Here is a tiny trained network, its code and every weight. The questions are about switching its units off for an input and a class, where a switched-off unit gives its printed mean instead of its output.

import numpy as np


def w(rows, s, z=0):
    codes = np.array(rows[::2]) - 128.0
    scale = np.full(codes.shape[1], s)
    scale[-1] = z or s
    return codes * scale


def f(y):
    return y / 2 * (1 + np.tanh(0.7978845608 * (y + 0.044715 * y**3)))


def log_softmax(a):
    a = a - a.max(-1, keepdims=True)
    return a - np.log(np.exp(a).sum(-1, keepdims=True))


def net(x, mask):
    res = np.array(x, float).reshape(1, 7) / 4 @ E
    y = f(res @ A[0][:, :-1].T + A[0][:, -1])
    res = res + np.where(mask, y, B[0][:, -1]) @ B[0][:, :-1]
    return log_softmax(res[-1] @ U[:, :-1].T + U[:, -1])


A, B = {}, {}
E = w([
[23,66,2,209,108,154,75],'x0',
[70,241,123,130,28,12,84],'x1',
[124,128,120,108,113,135,134],'x2',
[119,96,166,148,142,99,127],'x3',
[93,147,139,120,109,149,179],'x4',
[138,100,147,110,113,129,79],'x5',
[132,127,109,102,118,131,123],'x6',
],0.0093)
A[0] = w([
[165,75,116,117,161,202,184,199],'N0',
[202,180,238,35,151,101,169,80],'N1',
[69,100,111,201,102,149,99,60],'N2',
[182,131,146,154,132,154,46,45],'N3',
[91,134,160,120,47,121,146,232],'N4',
[160,51,155,136,157,180,172,135],'N5',
[156,94,103,96,209,179,131,139],'N6',
[86,140,130,145,229,61,148,114],'N7',
[144,86,156,111,181,245,135,183],'N8',
[91,111,150,104,134,133,125,131],'N9',
[119,136,110,124,167,149,178,235],'N10',
[108,161,106,120,186,111,160,123],'N11',
[101,185,120,105,99,76,111,186],'N12',
[193,152,166,111,128,105,161,4],'N13',
[20,65,38,175,122,136,104,5],'N14',
[81,255,154,160,45,18,66,145],'N15',
[160,125,122,144,219,72,80,107],'N16',
],0.0094,0.0015)
B[0] = w([
[90,79,101,136,202,78,140,200],'N0',
[167,132,180,134,58,253,161,225],'N1',
[170,189,187,146,76,182,214,178],'N2',
[91,116,192,133,124,121,134,139],'N3',
[125,126,106,126,196,94,119,159],'N4',
[110,71,70,103,186,84,122,195],'N5',
[97,108,80,135,141,118,164,187],'N6',
[137,123,139,140,129,87,151,137],'N7',
[75,73,47,123,150,20,66,209],'N8',
[77,155,143,124,86,119,129,130],'N9',
[112,114,102,84,123,121,96,152],'N10',
[123,143,145,183,128,105,135,133],'N11',
[51,68,87,145,159,69,132,179],'N12',
[182,129,153,138,31,241,204,165],'N13',
[238,228,214,197,48,222,194,217],'N14',
[89,56,46,62,222,80,89,248],'N15',
[132,168,126,112,147,162,116,144],'N16',
],0.0074,0.015)
U = w([
[41,101,8,103,227,41,83,255],'0',
[214,206,134,132,63,244,147,1],'1',
],0.011,0.00032)

Each question gives the input, the list of numbers given to net, and the class t.
The units are the neurons (one row each of A and B). Each row of codes is followed by its name. A weight is (code - 128) times the scale printed after its matrix; where a second scale follows, it is the last column's (A, B and U).
mask holds one flag per neuron, in row order. A switched-off neuron (its flag False) gives its mean, the last column of its row in B, instead of its output. The means were averaged over made-up inputs and are rounded, as every weight is.
A unit's drop is (log p(t) with every unit on - log p(t) with that unit switched off) / (log p(t) with every unit on - log p(t) with every unit switched off).
The circuit of an input: a set's keep is (log p(t) with only the set's units on - log p(t) with every unit switched off) / (log p(t) with every unit on - log p(t) with every unit switched off). Starting from the 12 units with the biggest drops (on a tie, the unit counted first), units are removed one at a time, each time the one whose removal leaves the highest keep (on an exact tie, the one counted first), for as long as the keep stays at least 0.8.
circuit, biggest first: the units of the circuit, biggest drop first
unit that matters most: the unit with the biggest drop
k most important neurons: the k neurons with the biggest drops, biggest first
drop of u: that unit's drop, to one decimal
input [-6,-7,-3,-4,-5,-8,6], class 0: unit that matters most -> N8
input [-4,-4,5,-3,7,1,7], class 0: 2 most important neurons -> (N14 N8)
input [-6,-7,4,-4,8,-5,-5], class 0: 2 most important neurons -> (N8 N0)
input [4,3,-2,0,-8,6,3], class 1: circuit, biggest first -> (N14 N8)
input [7,6,-5,-1,-4,-7,-7], class 1: 3 most important neurons -> (N14 N2 N8)
input [8,-7,-6,6,5,7,-4], class 1: 2 most important neurons -> (N14 N2)
input [-5,-6,0,-8,-5,-4,4], class 0: 2 most important neurons -> (N8 N14)
input [2,-1,6,8,-8,-4,1], class 1: 2 most important neurons -> (N15 N8)
input [-7,-8,-2,-4,0,-1,-3], class 0: 2 most important neurons -> (N8 N0)
input [5,-3,-2,0,-1,-8,6], class 1: drop of N14 -> 0.4
input [-4,1,-8,-1,1,4,5], class 1: drop of N4 -> 0.0
input [-6,7,0,-8,7,-5,0], class 0: drop of N14 -> 0.2
